Each row is followed by roughly how far along a hidden order it lies, from 0 to 10. A new part has a new order.
[-4.1 -46.9 0.0 16.2 8.3 2.0 31.7 -33.1 36.2 37.6 5.7 4.7 -35.9 -16.2 -12.3 -7.1 49.5 1.5 -7.6 -16.8 37.2 -7.7 -24.7 8.7 5.6 40.4 -8.7 -6.0 9.6 1.0 -6.9 -18.8 20.9 -31.4 10.3 53.1]
10
[-8.4 -47.5 -4.4 -22.6 10.2 -16.7 28.9 -36.1 11.0 21.5 26.8 -26.1 -22.3 -23.6 -26.9 7.2 6.7 14.5 4.8 -14.9 9.6 -6.9 -4.1 -19.6 -9.4 11.8 -45.8 25.7 -21.9 -27.2 -1.8 -32.9 28.9 -23.1 8.1 32.9]
7
[53.2 17.5 -10.5 14.0 8.0 -1.4 -23.0 20.4 -11.4 -29.3 -21.3 34.9 18.1 -26.5 -10.9 9.7 25.0 -46.8 8.1 35.3 -14.0 15.5 8.2 61.5 12.5 -4.0 -3.8 15.7 41.8 27.3 -31.8 -35.0 -7.4 27.3 -10.0 -23.2]
7
[-56.8 -17.0 -29.6 -16.4 -6.5 10.2 23.1 -46.8 41.1 -2.8 -19.3 -25.0 -0.8 27.9 5.8 39.3 0.3 27.2 -7.4 -49.8 -13.7 -6.3 -26.7 -28.1 45.2 27.5 38.8 -63.6 -0.9 -29.4 78.9 4.1 -10.0 23.5 -21.1 25.2]
0
[49.9 28.1 7.9 7.0 8.1 -6.4 -15.9 57.3 -28.7 -9.0 12.7 1.9 1.2 8.6 27.7 6.6 20.9 -18.6 14.8 -9.4 -22.4 39.0 31.1 45.9 -28.9 -23.1 -27.3 -9.2 -7.4 14.9 18.5 12.6 -3.5 -7.7 30.7 -33.1]
7
[-34.1 44.9 -19.5 -16.6 -16.7 -28.7 -36.0 23.7 42.5 -18.9 32.3 34.7 27.6 4.7 8.5 74.5 36.6 35.4 -5.1 -9.5 -17.6 37.9 28.4 67.3 -14.1 4.5 -16.5 26.4 -12.9 -3.2 -21.7 -5.4 13.7 -14.8 52.5 43.1]
10
[12.1 -11.7 34.8 0.5 -4.0 -2.9 19.6 -28.8 -8.3 24.9 23.1 -36.9 -13.7 16.7 6.7 5.4 36.9 -1.0 -4.6 -14.8 -6.7 67.1 -24.2 -23.4 -10.4 10.4 -16.8 -1.7 12.4 -24.0 0.9 0.3 14.7 5.6 -41.3 3.6]
8
[76.9 -37.7 -20.5 -24.2 -17.9 -10.5 24.8 10.7 -9.4 7.3 -53.5 4.1 -5.1 -49.8 0.0 -17.1 -1.3 14.2 10.6 -44.5 -18.0 -25.0 -27.3 -46.5 12.7 21.6 -10.4 9.4 -15.9 31.5 13.9 -16.3 1.5 16.0 -32.0 36.9]
5
[-5.1 28.3 -7.4 8.2 32.5 -8.4 -11.1 9.4 2.0 -21.5 30.5 24.6 6.8 -5.8 -7.6 14.3 -1.6 -18.3 -6.9 39.0 15.6 2.2 22.0 72.3 20.4 -14.6 -22.3 -4.1 24.6 -12.6 -4.8 -5.3 -2.7 16.1 8.2 -43.2]
5
[-18.9 28.5 -13.0 -2.8 19.0 -4.8 -15.1 -9.7 -4.4 -29.3 30.2 -9.2 5.7 30.3 -8.5 35.1 -31.2 -5.8 8.2 18.4 17.5 -27.3 22.8 48.1 4.3 -35.7 7.1 -27.1 4.3 -11.4 11.7 5.9 -12.8 9.2 26.7 -34.0]
3
[-28.5 -1.9 -40.5 2.4 1.3 10.5 -0.6 37.7 -8.7 -16.3 -8.9 -4.5 2.8 18.7 -5.2 24.5 -6.7 -29.5 22.6 -27.1 -6.3 0.2 38.3 64.9 0.5 -29.9 7.4 -31.8 -20.6 14.0 56.3 -5.7 -16.3 -9.1 60.1 -20.2]
1
[-2.5 -35.5 -2.0 -15.0 3.3 14.7 11.2 -14.9 -1.7 13.0 -17.2 -51.2 -6.6 33.8 9.7 13.9 40.8 -13.0 6.4 -51.2 -40.5 42.4 -14.6 -16.0 -6.3 20.5 14.5 -25.7 2.0 -21.5 60.8 -31.8 6.7 -8.4 -27.1 10.9]
3
[11.3 36.6 0.5 -29.1 -4.1 -21.9 -47.2 17.8 -2.2 -22.5 13.7 3.5 33.5 10.6 12.3 38.7 -8.2 20.1 -0.7 20.0 -25.6 1.8 24.0 8.2 -25.4 -20.0 0.5 46.5 -7.1 -12.9 -27.5 -12.0 6.6 -2.9 18.6 -11.7]
9
[38.6 -29.0 2.7 -21.1 -2.3 -22.1 30.6 -22.1 -23.4 10.2 2.5 -25.3 -20.4 -25.4 -25.0 -2.1 -25.6 7.7 17.6 -9.0 18.2 -15.8 -12.8 -36.3 -8.5 -7.5 -24.2 15.1 -11.7 0.1 -8.5 -9.9 14.3 10.3 -13.0 18.8]
6
[-5.6 77.0 5.0 31.5 -51.3 -6.3 -34.2 45.2 20.8 -13.7 4.1 56.0 21.1 10.3 31.5 38.2 30.7 20.9 -3.6 -9.4 -9.0 40.3 9.5 36.8 -8.7 1.6 12.4 -6.9 -5.5 40.1 -35.2 50.2 -10.7 -2.2 47.7 35.9]
10
[43.6 52.6 27.7 16.3 -2.7 -16.3 -15.1 34.9 -12.0 -3.1 29.4 24.0 -2.4 5.8 28.7 -1.1 -1.6 10.6 -3.8 18.7 12.1 11.2 17.4 28.6 -19.9 -14.1 -31.8 -9.0 -6.0 14.1 -15.7 44.8 -3.7 1.1 29.0 -9.2]
10
[18.4 -6.0 -18.2 -12.2 3.7 -14.0 42.8 -4.8 12.1 12.5 13.9 23.9 -9.5 -48.3 2.0 -11.3 15.5 10.3 -10.7 -46.1 -9.9 33.1 -19.1 -17.6 38.6 33.8 -52.4 1.1 -5.5 -0.7 34.4 9.2 10.6 30.3 -43.7 7.9]
3
[-52.1 -1.8 -9.3 -14.9 1.4 -1.9 32.3 -17.6 13.3 8.4 28.2 -10.9 -5.1 -6.2 -2.5 -14.5 -19.8 25.1 -14.6 -27.6 -5.8 6.8 -8.6 -39.8 25.4 11.2 -19.5 -9.1 -19.4 -32.5 39.4 27.0 2.5 15.0 -33.8 -7.0]
1
